Below is a small trained network, with its code and all its weights. Each question gives an input and a target symbol and asks what happens when units are switched off, that is, made to give their printed mean instead of their output.

import numpy as np


def w(rows, s, z=0):
    codes = np.array(rows[::2]) - 128.0
    scale = np.full(codes.shape[1], s)
    scale[-1] = z or s
    return codes * scale


def f(y):
    return np.maximum(y, 0)


def softmax(a):
    e = np.exp(a - a.max(-1, keepdims=True))
    return e / e.sum(-1, keepdims=True)


def log_softmax(a):
    a = a - a.max(-1, keepdims=True)
    return a - np.log(np.exp(a).sum(-1, keepdims=True))


def net(x, mask):
    ids = ['Γαβδζηθμστφ'.index(c) for c in x.split()]
    T = len(ids)
    res = E[ids] + P[:T]
    r = res
    for j in range(2):
        rows = slice(4 * j, 4 * j + 4)
        q, k, v = (r @ M[0][rows].T for M in (Q, K, V))
        z = softmax(np.where(np.tri(T) > 0, q @ k.T / 4**0.5, -1e9)) @ v
        o = O[0][rows]
        res = res + np.where(mask[j], z, o[:, -1]) @ o[:, :-1]
    y = f(res @ A[0][:, :-1].T + A[0][:, -1])
    res = res + np.where(mask[2:18], y, B[0][:, -1]) @ B[0][:, :-1]
    return log_softmax(res[-1] @ U[:, :-1].T + U[:, -1])


Q, K, V, O, A, B = {}, {}, {}, {}, {}, {}
E = w([
[143,126,166,103],'Γ',
[255,61,75,188],'α',
[190,90,117,44],'β',
[193,94,106,121],'δ',
[95,63,178,112],'ζ',
[89,95,148,111],'η',
[154,65,135,231],'θ',
[88,64,186,189],'μ',
[151,98,154,159],'σ',
[130,108,153,130],'τ',
[63,118,214,138],'φ',
],0.0097)
P = w([
[211,178,155,109],'0',
[96,138,110,117],'1',
[168,108,177,168],'2',
[163,184,93,227],'3',
[75,116,96,99],'4',
[193,62,171,154],'5',
[150,193,97,233],'6',
[60,95,77,98],'7',
[182,63,178,152],'8',
[149,191,89,248],'9',
[37,78,58,97],'10',
[202,56,169,146],'11',
],0.015)
Q[0] = w([
[193,9,182,114],'H0',
[161,19,153,102],'H0',
[135,23,201,44],'H0',
[74,153,102,142],'H0',
[70,172,89,143],'H1',
[81,209,65,182],'H1',
[82,101,140,40],'H1',
[94,193,84,147],'H1',
],0.012)
K[0] = w([
[80,97,58,120],'H0',
[87,51,33,107],'H0',
[68,8,67,138],'H0',
[211,143,165,144],'H0',
[191,137,149,139],'H1',
[225,198,228,123],'H1',
[99,106,109,197],'H1',
[160,197,185,148],'H1',
],0.014)
V[0] = w([
[64,99,118,9],'H0',
[89,110,222,2],'H0',
[28,113,183,184],'H0',
[101,136,228,99],'H0',
[187,100,68,143],'H1',
[181,161,119,132],'H1',
[130,89,109,140],'H1',
[169,140,34,58],'H1',
],0.01)
O[0] = w([
[79,233,159,142,106],'H0',
[74,230,140,176,68],'H0',
[1,83,152,211,3],'H0',
[84,180,93,232,47],'H0',
[155,92,115,53,233],'H1',
[153,137,66,92,184],'H1',
[93,96,140,108,152],'H1',
[152,244,118,34,203],'H1',
],0.0087,0.006)
A[0] = w([
[123,171,57,84,88],'N0',
[92,169,128,72,162],'N1',
[176,71,85,154,183],'N2',
[111,62,200,155,137],'N3',
[118,85,206,204,153],'N4',
[189,155,150,146,252],'N5',
[172,187,121,117,119],'N6',
[46,154,82,78,231],'N7',
[139,67,158,136,136],'N8',
[104,246,74,180,116],'N9',
[140,102,81,99,92],'N10',
[132,65,96,100,100],'N11',
[177,232,141,163,250],'N12',
[110,84,130,112,57],'N13',
[115,154,59,42,50],'N14',
[54,120,81,134,102],'N15',
],0.012,0.0031)
B[0] = w([
[111,166,85,141,196],'N0',
[74,88,134,167,152],'N1',
[119,124,131,92,252],'N2',
[153,131,104,114,154],'N3',
[157,145,48,157,157],'N4',
[132,79,177,155,223],'N5',
[120,158,157,141,205],'N6',
[123,58,170,128,149],'N7',
[109,123,94,119,180],'N8',
[7,103,177,119,165],'N9',
[120,151,122,128,224],'N10',
[123,158,134,99,230],'N11',
[126,170,162,160,202],'N12',
[138,170,131,122,154],'N13',
[68,139,86,146,237],'N14',
[186,94,166,94,135],'N15',
],0.011,0.016)
U = w([
[148,152,157,150,170],'Γ',
[133,13,193,51,66],'α',
[61,165,228,94,49],'β',
[96,43,233,120,254],'δ',
[51,211,111,149,8],'ζ',
[1,109,123,133,148],'η',
[90,122,49,76,148],'θ',
[95,130,97,162,115],'μ',
[137,65,112,159,159],'σ',
[154,216,106,149,125],'τ',
[81,151,104,165,143],'φ',
],0.0078,0.0057)

Each question gives the input, a string of symbols that net reads in full, and the target symbol t.
The units are the heads (4 rows each of Q, K, V and O) and the neurons (one row each of A and B). Each row of codes is followed by its name. A weight is (code - 128) times the scale printed after its matrix; where a second scale follows, it is the last column's (O, A, B and U).
mask holds one flag per unit, heads first, then neurons. A switched-off unit (its flag False) gives its mean, the last column of its rows in O or B, instead of its output. The means were averaged over made-up inputs and are rounded, as every weight is.
A unit's drop is (log p(t) with every unit on - log p(t) with that unit switched off) / (log p(t) with every unit on - log p(t) with every unit switched off).
The circuit of an input: a set's keep is (log p(t) with only the set's units on - log p(t) with every unit switched off) / (log p(t) with every unit on - log p(t) with every unit switched off). Starting from the 12 units with the biggest drops (on a tie, the unit counted first), units are removed one at a time, each time the one whose removal leaves the highest keep (on an exact tie, the one counted first), for as long as the keep stays at least 0.8.
units of the circuit, in order: the units of the circuit, biggest drop first
k most important neurons: the k neurons with the biggest drops, biggest first
which heads matter: for each layer, one digit per head in row order, 1 if its drop is at least 0.15 and else 0, layers parted by /
input σ β α α α Γ, target α: which heads matter => 10
input μ τ β τ δ δ ζ τ α ζ β σ, target β: most important neuron => (N12)
input φ α δ α α α δ δ α β, target η: units of the circuit, in order => (H0 N9)
input μ σ α δ, target σ: which heads matter => 11
input φ δ α α δ δ α α σ Γ, target η: units of the circuit, in order => (N9 H0)
input φ δ α β ζ α α β α α β α, target β: units of the circuit, in order => (H0 H1 N9)
input δ α β ζ β δ σ, target τ: units of the circuit, in order => (H0 H1 N12)
input α φ α δ φ δ, target φ: units of the circuit, in order => (H0 N4 H1)
input σ β α β δ β δ δ β τ α δ, target α: units of the circuit, in order => (H0 N12)
input α α ζ σ δ η σ, target θ: units of the circuit, in order => (H0 H1 N14)
input δ α δ β δ α μ, target τ: units of the circuit, in order => (H0 H1 N9)
input δ θ Γ, target θ: 2 most important neurons => (N4 N5)
input β σ δ δ φ Γ δ, target ζ: which heads matter => 11
input α Γ β β, target θ: which heads matter => 11
input Γ α δ η, target β: which heads matter => 10
input α θ α σ α α Γ δ δ α β, target η: units of the circuit, in order => (H0 N1)
input α δ α α α α τ ζ, target δ: which heads matter => 10
input φ α α, target α: which heads matter => 10
input β σ ζ α α σ α Γ α τ, target ζ: which heads matter => 11
input φ α β φ, target η: which heads matter => 11
input δ α δ θ δ δ δ β μ δ φ, target α: which heads matter => 11
input ζ μ θ α β ζ φ Γ, target δ: which heads matter => 11
input σ α α α σ, target θ: which heads matter => 10
input β φ α α, target ζ: most important neuron => (N9)
input Γ τ δ α Γ μ σ α α σ σ α, target σ: 2 most important neurons => (N4 N11)
input Γ φ β α α α β Γ η α μ, target α: most important neuron => (N15)
input ζ δ α, target δ: most important neuron => (N0)
input η φ α, target φ: 2 most important neurons => (N4 N9)
